Below is a small trained network, with its code and all its weights. Each question gives an input and a target symbol and asks what happens when units are switched off, that is, made to give their printed mean instead of their output.

import numpy as np


def w(rows, s, z=0):
    codes = np.array(rows[::2]) - 128.0
    scale = np.full(codes.shape[1], s)
    scale[-1] = z or s
    return codes * scale


def norm(h):
    return h / np.sqrt((h * h).mean(-1, keepdims=True) + 1e-5)


def f(y):
    return np.maximum(y, 0)


def softmax(a):
    e = np.exp(a - a.max(-1, keepdims=True))
    return e / e.sum(-1, keepdims=True)


def log_softmax(a):
    a = a - a.max(-1, keepdims=True)
    return a - np.log(np.exp(a).sum(-1, keepdims=True))


def net(x, mask):
    ids = ['ΔΞΠΦαβγζηλμστω'.index(c) for c in x.split()]
    T = len(ids)
    res = E[ids] + P[:T]
    u = 0
    for l in range(2):
        q, k, v = (norm(res) @ M[l].T for M in (Q, K, V))
        z = softmax(np.where(np.tri(T) > 0, q @ k.T / 4**0.5, -1e9)) @ v
        res = res + np.where(mask[u], z, O[l][:, -1]) @ O[l][:, :-1]
        u += 1
        y = f(norm(res) @ A[l][:, :-1].T + A[l][:, -1])
        res = res + np.where(mask[u : u + 4], y, B[l][:, -1]) @ B[l][:, :-1]
        u += 4
    return log_softmax(norm(res)[-1] @ U[:, :-1].T + U[:, -1])


Q, K, V, O, A, B = {}, {}, {}, {}, {}, {}
E = w([
[146,109,64],'Δ',
[120,106,140],'Ξ',
[144,92,111],'Π',
[110,73,131],'Φ',
[83,65,198],'α',
[106,94,167],'β',
[133,91,132],'γ',
[134,69,147],'ζ',
[164,2,149],'η',
[120,86,122],'λ',
[139,112,145],'μ',
[121,69,141],'σ',
[125,183,36],'τ',
[120,109,178],'ω',
],0.0038)
P = w([
[126,142,137],'0',
[3,48,104],'1',
[212,52,77],'2',
[147,136,173],'3',
[9,69,83],'4',
[200,62,59],'5',
[146,138,172],'6',
],0.0067)
Q[0] = w([
[49,196,237],'L0H0',
[69,57,187],'L0H0',
[59,87,90],'L0H0',
[91,137,2],'L0H0',
],0.02)
K[0] = w([
[62,146,251],'L0H0',
[98,54,170],'L0H0',
[71,87,97],'L0H0',
[78,143,30],'L0H0',
],0.022)
V[0] = w([
[255,114,165],'L0H0',
[117,132,135],'L0H0',
[98,113,76],'L0H0',
[68,140,148],'L0H0',
],0.0049)
O[0] = w([
[254,139,109,254],'L0H0',
[123,132,124,119],'L0H0',
[95,108,147,121],'L0H0',
[78,139,122,95],'L0H0',
],0.0092,0.00082)
A[0] = w([
[102,198,163,4],'L0N0',
[134,204,219,6],'L0N1',
[126,150,233,116],'L0N2',
[113,252,105,2],'L0N3',
],0.019,0.0012)
B[0] = w([
[126,187,105,161],'L0N0',
[245,112,84,253],'L0N1',
[215,162,191,253],'L0N2',
[5,164,43,164],'L0N3',
],0.018,0.0027)
Q[1] = w([
[215,87,84],'L1H0',
[219,240,213],'L1H0',
[163,142,146],'L1H0',
[122,223,245],'L1H0',
],0.012)
K[1] = w([
[185,222,122],'L1H0',
[254,33,104],'L1H0',
[167,128,126],'L1H0',
[172,2,131],'L1H0',
],0.013)
V[1] = w([
[167,8,114],'L1H0',
[227,254,87],'L1H0',
[155,161,21],'L1H0',
[93,215,228],'L1H0',
],0.0087)
O[1] = w([
[197,35,106,203],'L1H0',
[82,161,13,253],'L1H0',
[48,84,77,189],'L1H0',
[138,245,169,40],'L1H0',
],0.011,0.0028)
A[1] = w([
[149,198,136,5],'L1N0',
[193,129,249,220],'L1N1',
[106,72,88,220],'L1N2',
[165,60,180,164],'L1N3',
],0.019,0.0012)
B[1] = w([
[139,125,168,151],'L1N0',
[1,140,130,254],'L1N1',
[137,136,186,224],'L1N2',
[96,175,143,233],'L1N3',
],0.026,0.0086)
U = w([
[29,139,183,185],'Δ',
[80,151,82,253],'Ξ',
[126,61,153,97],'Π',
[177,224,175,108],'Φ',
[189,174,48,134],'α',
[106,172,35,77],'β',
[169,66,119,147],'γ',
[164,133,154,172],'ζ',
[139,94,206,69],'η',
[132,228,149,54],'λ',
[86,23,96,86],'μ',
[176,181,93,125],'σ',
[165,149,247,92],'τ',
[82,68,6,70],'ω',
],0.016,0.0072)

Each question gives the input, a string of symbols that net reads in full, and the target symbol t.
The units are the heads (4 rows each of Q, K, V and O) and the neurons (one row each of A and B). Each row of codes is followed by its name. A weight is (code - 128) times the scale printed after its matrix; where a second scale follows, it is the last column's (O, A, B and U).
mask holds one flag per unit, layer by layer, with each layer's heads first. A switched-off unit (its flag False) gives its mean, the last column of its rows in O or B, instead of its output. The means were averaged over made-up inputs and are rounded, as every weight is.
A unit's drop is (log p(t) with every unit on - log p(t) with that unit switched off) / (log p(t) with every unit on - log p(t) with every unit switched off).
The circuit of an input: a set's keep is (log p(t) with only the set's units on - log p(t) with every unit switched off) / (log p(t) with every unit on - log p(t) with every unit switched off). Starting from all 10 units, units are removed one at a time, each time the one whose removal leaves the highest keep (on an exact tie, the one counted first), for as long as the keep stays at least 0.8.
circuit, biggest first: the units of the circuit, biggest drop first
most important unit: the unit with the biggest drop
top k neurons: the k neurons with the biggest drops, biggest first
k most important neurons of layer l: the k neurons of layer l with the biggest drops, biggest first
input ω Π Π, target ω: most important unit	L1H0
input α ζ β Δ α Ξ, target α: circuit, biggest first	(L1H0; L1N1)
input Ξ ω σ, target Ξ: top 3 neurons	(L0N2; L0N0; L0N1)
input ω σ λ, target ω: circuit, biggest first	(L1H0; L0N1; L1N1)
input α η Π Φ β η, target α: top 3 neurons	(L1N1; L0N2; L1N3)
input τ σ μ Π Φ λ, target τ: top 3 neurons	(L0N3; L1N1; L0N2)
input Φ η γ ω β μ, target Φ: 3 most important neurons of layer 0	(L0N1; L0N2; L0N0)
input Φ Ξ σ σ ω β, target Φ: top 4 neurons	(L0N1; L0N2; L1N1; L1N0)
input μ ω Π α ω ζ, target μ: 3 most important neurons of layer 1	(L1N3; L1N1; L1N2)
input μ μ α, target μ: top 2 neurons	(L0N2; L1N1)
input Π ω τ λ, target γ: circuit, biggest first	(L1H0; L1N1; L1N3)
input β ω σ μ, target α: circuit, biggest first	(L1H0; L1N1; L0H0)
input Ξ η α η, target τ: circuit, biggest first	(L1H0; L1N1; L1N2)
input Ξ ω ζ, target Ξ: top 2 neurons	(L0N2; L0N0)
input ω ω Δ ω, target α: circuit, biggest first	(L0N1; L1H0; L0H0; L0N2)
input Π ω ω η, target τ: circuit, biggest first	(L1H0; L1N1; L0N1)
input ω ω σ Ξ, target α: circuit, biggest first	(L1H0; L0H0; L1N1)
input α Φ ω Φ Ξ ω, target α: 2 most important neurons of layer 0	(L0N2; L0N0)
input ω ζ τ, target ω: 2 most important neurons of layer 0	(L0N1; L0N2)
input Φ β μ ω β η, target Φ: most important unit	L0N1
input Φ μ ω ω μ β, target Φ: top 4 neurons	(L0N1; L0N2; L1N1; L0N0)
input Φ γ μ β β σ, target Φ: circuit, biggest first	(L0N1; L0N2; L1N1; L1H0)
input α η α Δ Δ λ, target α: top 4 neurons	(L1N1; L1N3; L0N2; L0N0)
input λ Φ γ μ Π Ξ Δ, target γ: top 2 neurons	(L1N1; L1N3)
input τ τ Ξ β β Φ, target τ: most important unit	L0N3
input τ γ γ α Π ω, target τ: top 3 neurons	(L1N2; L0N3; L1N1)
input γ τ σ, target γ: top 3 neurons	(L1N1; L1N3; L0N3)
input ω α μ Ξ ω γ, target ω: top 2 neurons	(L0N2; L0N1)
input μ μ ω τ ω ω, target μ: most important neuron of layer 0	(L0N2)
input ω ω γ ω σ ω, target ω: top 3 neurons	(L0N2; L0N1; L1N3)
